Below is a small trained network, with its code and all its weights. Each question gives an input and a target symbol and asks what happens when units are switched off, that is, made to give their printed mean instead of their output.

import numpy as np


def w(rows, s, z=0):
    codes = np.array(rows[::2]) - 128.0
    scale = np.full(codes.shape[1], s)
    scale[-1] = z or s
    return codes * scale


def norm(h):
    return h / np.sqrt((h * h).mean(-1, keepdims=True) + 1e-5)


def f(y):
    return y / 2 * (1 + np.tanh(0.7978845608 * (y + 0.044715 * y**3)))


def softmax(a):
    e = np.exp(a - a.max(-1, keepdims=True))
    return e / e.sum(-1, keepdims=True)


def log_softmax(a):
    a = a - a.max(-1, keepdims=True)
    return a - np.log(np.exp(a).sum(-1, keepdims=True))


def net(x, mask):
    ids = ['Θαβγζηλμπστφψω'.index(c) for c in x.split()]
    T = len(ids)
    res = E[ids] + P[:T]
    u = 0
    for l in range(2):
        q, k, v = (norm(res) @ M[l].T for M in (Q, K, V))
        z = softmax(np.where(np.tri(T) > 0, q @ k.T / 2**0.5, -1e9)) @ v
        res = res + np.where(mask[u], z, O[l][:, -1]) @ O[l][:, :-1]
        u += 1
        y = f(norm(res) @ A[l][:, :-1].T + A[l][:, -1])
        res = res + np.where(mask[u : u + 4], y, B[l][:, -1]) @ B[l][:, :-1]
        u += 4
    return log_softmax(norm(res)[-1] @ U[:, :-1].T + U[:, -1])


Q, K, V, O, A, B = {}, {}, {}, {}, {}, {}
E = w([
[13,80,102,168,126,127,40,69,88],'Θ',
[93,189,90,179,36,187,82,76,143],'α',
[206,101,152,169,170,63,15,236,237],'β',
[235,168,134,140,177,139,103,60,188],'γ',
[87,150,159,255,112,95,181,175,169],'ζ',
[121,136,134,129,237,153,51,127,105],'η',
[83,94,4,124,168,59,151,241,170],'λ',
[193,88,113,127,166,108,100,137,103],'μ',
[217,171,179,206,96,174,74,157,178],'π',
[148,186,133,174,146,135,61,193,118],'σ',
[85,156,202,214,113,156,78,185,96],'τ',
[75,204,187,163,217,241,156,166,198],'φ',
[139,110,159,181,104,124,94,208,106],'ψ',
[86,116,157,157,53,30,80,109,192],'ω',
],0.017)
P = w([
[147,87,122,92,96,151,175,148,94],'0',
[144,144,96,211,169,63,4,148,154],'1',
[157,127,126,185,190,88,42,123,141],'2',
[172,143,151,178,191,112,38,127,157],'3',
[188,145,151,150,199,140,71,148,162],'4',
[200,157,176,151,189,157,69,127,165],'5',
[191,174,178,139,185,182,67,116,178],'6',
[197,170,184,143,176,187,86,128,176],'7',
],0.019)
Q[0] = w([
[196,95,115,77,42,99,128,51,146],'L0H0',
[51,125,187,27,176,35,220,34,3],'L0H0',
],0.0064)
K[0] = w([
[150,64,154,153,191,92,48,131,116],'L0H0',
[119,198,82,254,180,134,23,129,166],'L0H0',
],0.0089)
V[0] = w([
[138,157,159,138,170,191,111,185,6],'L0H0',
[25,67,152,170,65,120,144,102,33],'L0H0',
],0.016)
O[0] = w([
[80,42,161,99,109,41,112,96,207,250],'L0H0',
[252,127,31,67,124,84,93,160,237,121],'L0H0',
],0.015,0.021)
A[0] = w([
[152,106,194,187,136,60,59,45,166,61],'L0N0',
[100,79,156,70,9,72,203,189,78,173],'L0N1',
[163,196,174,187,218,132,52,79,40,108],'L0N2',
[104,169,63,207,201,62,208,236,176,254],'L0N3',
],0.012,0.0065)
B[0] = w([
[165,163,121,180,94,129,135,97,64,248],'L0N0',
[142,174,40,166,36,111,88,115,139,146],'L0N1',
[170,18,55,154,87,202,76,63,158,154],'L0N2',
[188,156,175,181,138,152,1,37,77,158],'L0N3',
],0.015,0.018)
Q[1] = w([
[86,249,74,72,185,122,219,188,44],'L1H0',
[205,69,198,187,70,145,39,65,210],'L1H0',
],0.018)
K[1] = w([
[97,188,68,177,234,165,16,113,57],'L1H0',
[195,90,107,68,2,93,190,138,109],'L1H0',
],0.015)
V[1] = w([
[24,177,232,222,185,184,37,219,173],'L1H0',
[185,197,202,244,8,171,72,226,143],'L1H0',
],0.012)
O[1] = w([
[139,197,5,114,206,128,96,39,205,1],'L1H0',
[105,74,40,232,215,91,253,161,192,254],'L1H0',
],0.019,0.0053)
A[1] = w([
[116,159,47,88,121,107,140,143,152,205],'L1N0',
[87,251,133,143,138,204,65,109,23,121],'L1N1',
[187,88,172,83,66,117,89,169,57,229],'L1N2',
[49,223,130,46,174,103,166,145,106,2],'L1N3',
],0.018,0.0099)
B[1] = w([
[173,145,73,203,89,135,67,108,126,145],'L1N0',
[203,18,103,205,253,79,47,40,115,140],'L1N1',
[70,167,121,154,156,229,73,142,135,251],'L1N2',
[164,22,4,197,223,231,16,121,167,127],'L1N3',
],0.016,0.021)
U = w([
[99,246,138,130,211,236,145,169,148,100],'Θ',
[208,91,117,147,130,65,139,166,134,52],'α',
[112,190,78,105,131,77,96,65,191,84],'β',
[175,197,57,46,125,170,71,123,99,161],'γ',
[122,148,141,209,103,136,158,171,55,26],'ζ',
[173,209,77,151,129,166,140,167,85,96],'η',
[153,100,69,176,60,140,92,123,93,254],'λ',
[88,158,109,98,196,236,142,130,161,138],'μ',
[87,75,74,149,131,120,198,179,131,80],'π',
[107,183,151,95,84,138,93,85,74,139],'σ',
[159,112,159,103,204,154,123,108,101,238],'τ',
[122,90,123,150,125,142,112,165,149,16],'φ',
[143,39,107,81,108,105,98,118,197,24],'ψ',
[119,52,137,148,83,64,139,121,129,10],'ω',
],0.013,0.0098)

Each question gives the input, a string of symbols that net reads in full, and the target symbol t.
The units are the heads (2 rows each of Q, K, V and O) and the neurons (one row each of A and B). Each row of codes is followed by its name. A weight is (code - 128) times the scale printed after its matrix; where a second scale follows, it is the last column's (O, A, B and U).
mask holds one flag per unit, layer by layer, with each layer's heads first. A switched-off unit (its flag False) gives its mean, the last column of its rows in O or B, instead of its output. The means were averaged over made-up inputs and are rounded, as every weight is.
A unit's drop is (log p(t) with every unit on - log p(t) with that unit switched off) / (log p(t) with every unit on - log p(t) with every unit switched off).
The circuit of an input: a set's keep is (log p(t) with only the set's units on - log p(t) with every unit switched off) / (log p(t) with every unit on - log p(t) with every unit switched off). Starting from all 10 units, units are removed one at a time, each time the one whose removal leaves the highest keep (on an exact tie, the one counted first), for as long as the keep stays at least 0.8.
units of the circuit, in order: the units of the circuit, biggest drop first
most important unit: the unit with the biggest drop
k most important neurons: the k neurons with the biggest drops, biggest first
top k neurons in layer l: the k neurons of layer l with the biggest drops, biggest first
drop of u: that unit's drop, to one decimal
input π π γ λ Θ β, target π: units of the circuit, in order : (L1H0)
input μ φ ψ ψ γ φ η, target ζ: units of the circuit, in order : (L1H0, L0N1)
input γ ω π ζ π η σ, target τ: units of the circuit, in order : (L0H0, L1N1)
input φ π γ γ τ, target β: 3 most important neurons : (L0N0, L0N1, L1N2)
input α φ φ η φ η, target Θ: 2 most important neurons : (L1N2, L0N0)
input μ η τ γ γ φ, target ζ: top 2 neurons in layer 0 : (L0N1, L0N2)
input γ π φ η α β, target τ: 2 most important neurons : (L1N1, L0N0)
input π φ η, target π: top 2 neurons in layer 0 : (L0N1, L0N3)
input ζ π φ μ β, target α: 2 most important neurons : (L0N3, L1N2)
input φ ζ Θ η γ ω, target β: units of the circuit, in order : (L1H0, L0H0)
input π η ω Θ, target π: top 2 neurons in layer 0 : (L0N1, L0N3)
input π μ π α, target π: top 2 neurons in layer 0 : (L0N1, L0N3)
input φ γ φ, target β: top 2 neurons in layer 0 : (L0N0, L0N1)
input ζ φ ζ γ Θ β τ, target α: 2 most important neurons : (L0N3, L1N2)
input α φ φ η μ μ η ψ, target Θ: most important unit : L0H0
input φ φ ω, target β: 2 most important neurons : (L0N2, L0N0)
input α φ φ φ, target Θ: 2 most important neurons : (L1N2, L0N0)
input φ φ η ζ π η, target β: 3 most important neurons : (L0N0, L1N2, L0N1)
input γ φ η ψ φ, target τ: 4 most important neurons : (L1N1, L0N2, L1N2, L0N0)
input η γ φ φ φ Θ, target σ: most important unit : L1H0
input π π ζ, target π: 2 most important neurons : (L0N1, L1N2)
input η φ α φ φ Θ μ φ, target σ: drop of L1H0 : 0.9
input γ η μ γ, target τ: drop of L0N0 : 0.2
input φ η μ γ, target β: drop of L0H0 : 0.4
input τ φ γ η γ λ, target ψ: drop of L0N0 : 0.1
